Here is a tiny trained network, its code and every weight. The questions are about switching its units off for an input and a class, where a switched-off unit gives its printed mean instead of its output.

import numpy as np


def w(rows, s, z=0):
    codes = np.array(rows[::2]) - 128.0
    scale = np.full(codes.shape[1], s)
    scale[-1] = z or s
    return codes * scale


def f(y):
    return y / 2 * (1 + np.tanh(0.7978845608 * (y + 0.044715 * y**3)))


def log_softmax(a):
    a = a - a.max(-1, keepdims=True)
    return a - np.log(np.exp(a).sum(-1, keepdims=True))


def net(x, mask):
    res = np.array(x, float).reshape(1, 6) / 4 @ E
    y = f(res @ A[0][:, :-1].T + A[0][:, -1])
    res = res + np.where(mask, y, B[0][:, -1]) @ B[0][:, :-1]
    return log_softmax(res[-1] @ U[:, :-1].T + U[:, -1])


A, B = {}, {}
E = w([
[111,136,131,134,143],'x0',
[153,115,122,122,107],'x1',
[165,112,135,106,83],'x2',
[161,235,81,214,63],'x3',
[48,97,21,86,92],'x4',
[86,69,174,250,85],'x5',
],0.011)
A[0] = w([
[181,222,147,116,143,147],'n0',
[97,173,119,148,69,21],'n1',
[149,127,151,129,120,126],'n2',
[132,125,162,148,117,110],'n3',
[160,160,115,145,152,143],'n4',
[119,74,130,139,117,133],'n5',
[72,143,133,108,135,131],'n6',
[175,204,151,136,157,146],'n7',
[76,122,125,103,127,135],'n8',
[83,141,60,99,88,39],'n9',
[207,251,122,117,148,143],'n10',
[183,114,201,166,172,134],'n11',
[131,167,79,179,79,50],'n12',
[100,158,153,124,122,121],'n13',
[117,183,142,125,149,125],'n14',
[115,137,119,156,111,138],'n15',
[115,99,94,131,114,158],'n16',
[180,136,85,133,129,113],'n17',
[113,156,91,167,79,191],'n18',
[160,55,147,80,193,135],'n19',
[112,122,159,186,101,49],'n20',
[97,107,120,134,118,136],'n21',
[120,189,141,101,88,123],'n22',
[129,140,114,141,163,127],'n23',
[109,110,170,190,87,197],'n24',
[83,97,136,122,111,118],'n25',
[73,70,105,130,89,121],'n26',
[116,149,109,39,141,1],'n27',
[45,94,141,102,89,108],'n28',
[138,159,95,42,159,191],'n29',
[97,148,51,113,104,231],'n30',
[172,88,147,158,128,126],'n31',
],0.014,0.0093)
B[0] = w([
[174,79,48,138,105,216],'n0',
[39,107,192,177,99,162],'n1',
[145,130,124,128,119,145],'n2',
[128,131,165,106,185,155],'n3',
[153,116,80,176,123,163],'n4',
[140,121,93,144,142,171],'n5',
[154,111,121,155,153,151],'n6',
[173,69,42,170,160,208],'n7',
[128,136,23,122,81,165],'n8',
[146,238,186,79,205,187],'n9',
[189,77,118,166,153,243],'n10',
[52,239,226,84,114,234],'n11',
[42,168,226,77,120,198],'n12',
[142,124,111,152,129,131],'n13',
[119,119,81,161,96,152],'n14',
[157,168,169,114,140,165],'n15',
[122,122,103,201,98,176],'n16',
[154,117,166,181,175,153],'n17',
[176,244,91,29,187,232],'n18',
[100,201,215,76,122,219],'n19',
[122,179,114,41,177,180],'n20',
[141,104,120,125,127,160],'n21',
[146,71,71,109,152,161],'n22',
[111,110,134,143,98,134],'n23',
[92,135,162,155,80,254],'n24',
[184,68,73,150,98,165],'n25',
[176,80,127,152,82,208],'n26',
[2,87,224,167,5,169],'n27',
[169,90,119,179,123,191],'n28',
[113,239,140,18,160,235],'n29',
[34,69,220,130,91,245],'n30',
[120,155,143,123,122,170],'n31',
],0.0063,0.013)
U = w([
[155,179,126,110,150,128],'0',
[89,104,164,135,104,255],'1',
[173,4,76,170,122,76],'2',
],0.018,0.00072)

Each question gives the input, the list of numbers given to net, and the class t.
The units are the neurons (one row each of A and B). Each row of codes is followed by its name. A weight is (code - 128) times the scale printed after its matrix; where a second scale follows, it is the last column's (A, B and U).
mask holds one flag per neuron, in row order. A switched-off neuron (its flag False) gives its mean, the last column of its row in B, instead of its output. The means were averaged over made-up inputs and are rounded, as every weight is.
A unit's drop is (log p(t) with every unit on - log p(t) with that unit switched off) / (log p(t) with every unit on - log p(t) with every unit switched off).
The circuit of an input: a set's keep is (log p(t) with only the set's units on - log p(t) with every unit switched off) / (log p(t) with every unit on - log p(t) with every unit switched off). Starting from the 12 units with the biggest drops (on a tie, the unit counted first), units are removed one at a time, each time the one whose removal leaves the highest keep (on an exact tie, the one counted first), for as long as the keep stays at least 0.8.
units of the circuit, in order: the units of the circuit, biggest drop first
most important unit: the unit with the biggest drop
k most important neurons: the k neurons with the biggest drops, biggest first
drop when u is switched off: that unit's drop, to one decimal
input [-1,6,1,2,-3,4], class 0: most important unit -> n30
input [-2,8,-1,-1,6,-4], class 1: 3 most important neurons -> [n30, n27, n18]
input [-2,-2,7,8,5,1], class 1: 3 most important neurons -> [n30, n1, n12]
input [-7,-3,-2,-3,7,1], class 2: units of the circuit, in order -> [n11, n28]
input [1,-2,-5,5,-1,5], class 0: 4 most important neurons -> [n18, n30, n20, n27]
input [-4,5,1,-2,3,-5], class 1: 3 most important neurons -> [n27, n18, n30]
input [8,1,0,-1,1,-5], class 1: 2 most important neurons -> [n18, n27]
input [-4,0,-2,-3,5,-5], class 1: 3 most important neurons -> [n27, n30, n18]
input [-8,7,6,4,0,5], class 0: 4 most important neurons -> [n18, n30, n27, n20]
input [-6,1,-5,-1,1,-7], class 1: 3 most important neurons -> [n27, n18, n30]
input [1,0,-7,-3,6,-4], class 1: drop when n27 is switched off -> 0.7
input [2,-3,-4,-1,5,-3], class 1: drop when n27 is switched off -> 0.5
input [-6,-1,4,-2,2,7], class 2: drop when n22 is switched off -> 0.0
